Below is a small trained network, with its code and all its weights. Each question gives an input and a class and asks what happens when units are switched off, that is, made to give their printed mean instead of their output.

import numpy as np


def w(rows, s, z=0):
    codes = np.array(rows[::2]) - 128.0
    scale = np.full(codes.shape[1], s)
    scale[-1] = z or s
    return codes * scale


def f(y):
    return np.maximum(y, 0)


def log_softmax(a):
    a = a - a.max(-1, keepdims=True)
    return a - np.log(np.exp(a).sum(-1, keepdims=True))


def net(x, mask):
    res = np.array(x, float).reshape(1, 7) / 4 @ E
    y = f(res @ A[0][:, :-1].T + A[0][:, -1])
    res = res + np.where(mask, y, B[0][:, -1]) @ B[0][:, :-1]
    return log_softmax(res[-1] @ U[:, :-1].T + U[:, -1])


A, B = {}, {}
E = w([
[150,105,110,99,165,83],'x0',
[111,202,155,30,95,145],'x1',
[92,199,21,163,113,83],'x2',
[47,52,86,74,125,167],'x3',
[126,129,128,130,124,131],'x4',
[120,163,127,134,254,185],'x5',
[40,136,211,139,169,78],'x6',
],0.0099)
A[0] = w([
[145,68,155,133,41,76,67],'n0',
[125,77,133,58,69,76,191],'n1',
[152,67,176,96,132,197,186],'n2',
[122,197,57,158,124,82,76],'n3',
[215,69,149,100,121,170,120],'n4',
[226,116,218,117,151,95,109],'n5',
[138,54,83,72,178,68,153],'n6',
[102,84,140,192,148,88,69],'n7',
[243,141,99,92,135,111,150],'n8',
[193,99,66,111,120,155,100],'n9',
[135,80,138,202,155,95,66],'n10',
[133,185,92,166,148,170,255],'n11',
[111,116,118,109,235,196,83],'n12',
[146,98,94,128,89,169,81],'n13',
[77,180,90,159,158,81,103],'n14',
[57,100,172,144,59,50,58],'n15',
[120,60,82,63,150,166,107],'n16',
[157,221,179,5,80,127,45],'n17',
[109,124,111,119,98,209,159],'n18',
[212,112,196,136,107,165,130],'n19',
[197,122,92,108,121,176,71],'n20',
[72,61,91,99,139,123,61],'n21',
[128,162,168,139,147,73,145],'n22',
[157,87,120,130,49,99,48],'n23',
[139,83,172,131,128,166,52],'n24',
[156,92,105,190,167,33,167],'n25',
[215,171,99,94,224,174,135],'n26',
[83,138,208,164,172,44,93],'n27',
[156,181,38,160,120,109,133],'n28',
[199,95,99,95,87,36,161],'n29',
[138,82,160,69,120,183,27],'n30',
[230,133,45,116,123,188,75],'n31',
[41,93,104,152,88,174,135],'n32',
[69,83,155,224,129,107,168],'n33',
[97,178,141,54,113,150,52],'n34',
[159,132,174,139,51,135,125],'n35',
[117,158,134,52,128,85,208],'n36',
[36,83,97,70,108,181,104],'n37',
[139,45,116,171,151,114,195],'n38',
[175,67,76,231,111,190,141],'n39',
[151,172,102,32,118,122,94],'n40',
[115,127,82,122,98,73,157],'n41',
[242,217,164,192,134,75,135],'n42',
[174,82,198,116,145,126,70],'n43',
[130,24,117,157,120,156,77],'n44',
[196,124,105,100,91,192,119],'n45',
[193,120,80,134,104,198,76],'n46',
],0.011,0.0089)
B[0] = w([
[103,127,89,198,207,223,194],'n0',
[103,116,135,130,167,234,236],'n1',
[75,108,69,50,95,134,218],'n2',
[68,85,12,71,158,100,194],'n3',
[50,127,83,76,132,117,196],'n4',
[92,87,41,91,63,78,201],'n5',
[187,83,188,109,27,132,191],'n6',
[183,201,144,89,136,127,159],'n7',
[125,112,246,116,144,83,212],'n8',
[101,153,170,99,181,105,184],'n9',
[188,205,109,133,147,140,166],'n10',
[86,72,173,98,77,197,240],'n11',
[104,83,113,194,196,249,189],'n12',
[106,123,172,164,164,111,163],'n13',
[80,72,69,91,162,121,185],'n14',
[93,108,150,139,223,134,185],'n15',
[181,65,114,200,47,49,185],'n16',
[213,217,88,134,134,117,218],'n17',
[160,101,179,104,49,139,186],'n18',
[91,96,38,74,97,103,198],'n19',
[102,113,203,155,222,70,169],'n20',
[187,113,117,203,107,38,166],'n21',
[151,103,183,152,103,115,181],'n22',
[121,123,91,203,210,193,176],'n23',
[61,103,39,100,177,89,149],'n24',
[173,182,131,81,111,182,211],'n25',
[157,99,113,199,128,237,218],'n26',
[98,76,230,109,225,48,196],'n27',
[52,97,58,28,106,97,216],'n28',
[122,96,145,163,139,204,223],'n29',
[113,144,66,140,126,77,158],'n30',
[121,126,194,108,222,54,206],'n31',
[111,63,125,189,82,69,189],'n32',
[167,192,165,73,104,138,201],'n33',
[208,217,114,129,178,111,171],'n34',
[101,102,150,156,126,183,191],'n35',
[197,174,194,81,95,171,219],'n36',
[204,101,122,176,94,36,206],'n37',
[171,205,139,89,105,154,209],'n38',
[203,225,145,85,101,149,215],'n39',
[188,207,69,134,122,162,190],'n40',
[79,67,117,93,139,171,193],'n41',
[234,2,100,231,31,69,247],'n42',
[76,119,40,91,166,111,170],'n43',
[161,184,100,135,119,106,175],'n44',
[136,133,209,107,183,94,199],'n45',
[157,141,187,132,226,57,182],'n46',
],0.0077,0.012)
U = w([
[166,81,123,202,96,67,108],'0',
[93,133,228,100,231,71,107],'1',
[70,119,50,57,152,113,68],'2',
[120,106,125,205,206,251,25],'3',
[198,245,122,94,138,141,10],'4',
[116,107,195,85,85,169,238],'5',
],0.012)

Each question gives the input, the list of numbers given to net, and the class t.
The units are the neurons (one row each of A and B). Each row of codes is followed by its name. A weight is (code - 128) times the scale printed after its matrix; where a second scale follows, it is the last column's (A, B and U).
mask holds one flag per neuron, in row order. A switched-off neuron (its flag False) gives its mean, the last column of its row in B, instead of its output. The means were averaged over made-up inputs and are rounded, as every weight is.
A unit's drop is (log p(t) with every unit on - log p(t) with that unit switched off) / (log p(t) with every unit on - log p(t) with every unit switched off).
The circuit of an input: a set's keep is (log p(t) with only the set's units on - log p(t) with every unit switched off) / (log p(t) with every unit on - log p(t) with every unit switched off). Starting from the 12 units with the biggest drops (on a tie, the unit counted first), units are removed one at a time, each time the one whose removal leaves the highest keep (on an exact tie, the one counted first), for as long as the keep stays at least 0.8.
circuit, biggest first: the units of the circuit, biggest drop first
unit that matters most: the unit with the biggest drop
top k neurons: the k neurons with the biggest drops, biggest first
drop when u is switched off: that unit's drop, to one decimal
input [-4,-4,8,-6,-1,-1,-1], class 2: unit that matters most : n28
input [3,-8,-6,-2,-8,6,-6], class 4: top 2 neurons : [n39 n38]
input [1,8,0,3,4,-8,1], class 3: top 2 neurons : [n1 n0]
input [-3,5,-5,-7,1,8,0], class 3: top 4 neurons : [n26 n12 n37 n16]
input [-1,8,-4,4,-1,4,7], class 4: circuit, biggest first : [n17 n34]
input [-6,-5,-7,8,5,3,8], class 0: top 2 neurons : [n37 n32]
input [-4,3,2,4,0,-8,-8], class 1: circuit, biggest first : [n31 n45 n46]
input [6,-5,-1,7,4,2,1], class 0: top 2 neurons : [n16 n21]
input [0,-8,7,1,7,-4,-1], class 4: top 2 neurons : [n39 n25]
input [-7,1,5,0,-2,6,-4], class 5: top 2 neurons : [n11 n0]
input [4,0,8,8,5,-1,-6], class 0: top 2 neurons : [n16 n37]
input [1,-1,3,6,8,5,5], class 0: circuit, biggest first : [n37 n21]
input [-3,5,-3,-1,-2,-5,-5], class 1: top 2 neurons : [n45 n26]
input [-8,3,5,-5,-3,-1,-8], class 1: top 2 neurons : [n31 n46]
input [-4,-6,7,2,-8,-7,-6], class 2: top 3 neurons : [n28 n3 n26]
input [-3,7,-5,3,-8,7,6], class 3: circuit, biggest first : [n12]
input [1,-6,-4,0,-8,4,-6], class 1: drop when n20 is switched off : 0.3
input [1,-7,-4,-4,-8,-8,4], class 3: drop when n0 is switched off : 0.4
input [-6,-5,-1,7,5,-4,7], class 0: drop when n27 is switched off : -0.1
input [3,6,0,5,-5,-6,8], class 1: circuit, biggest first : [n15]
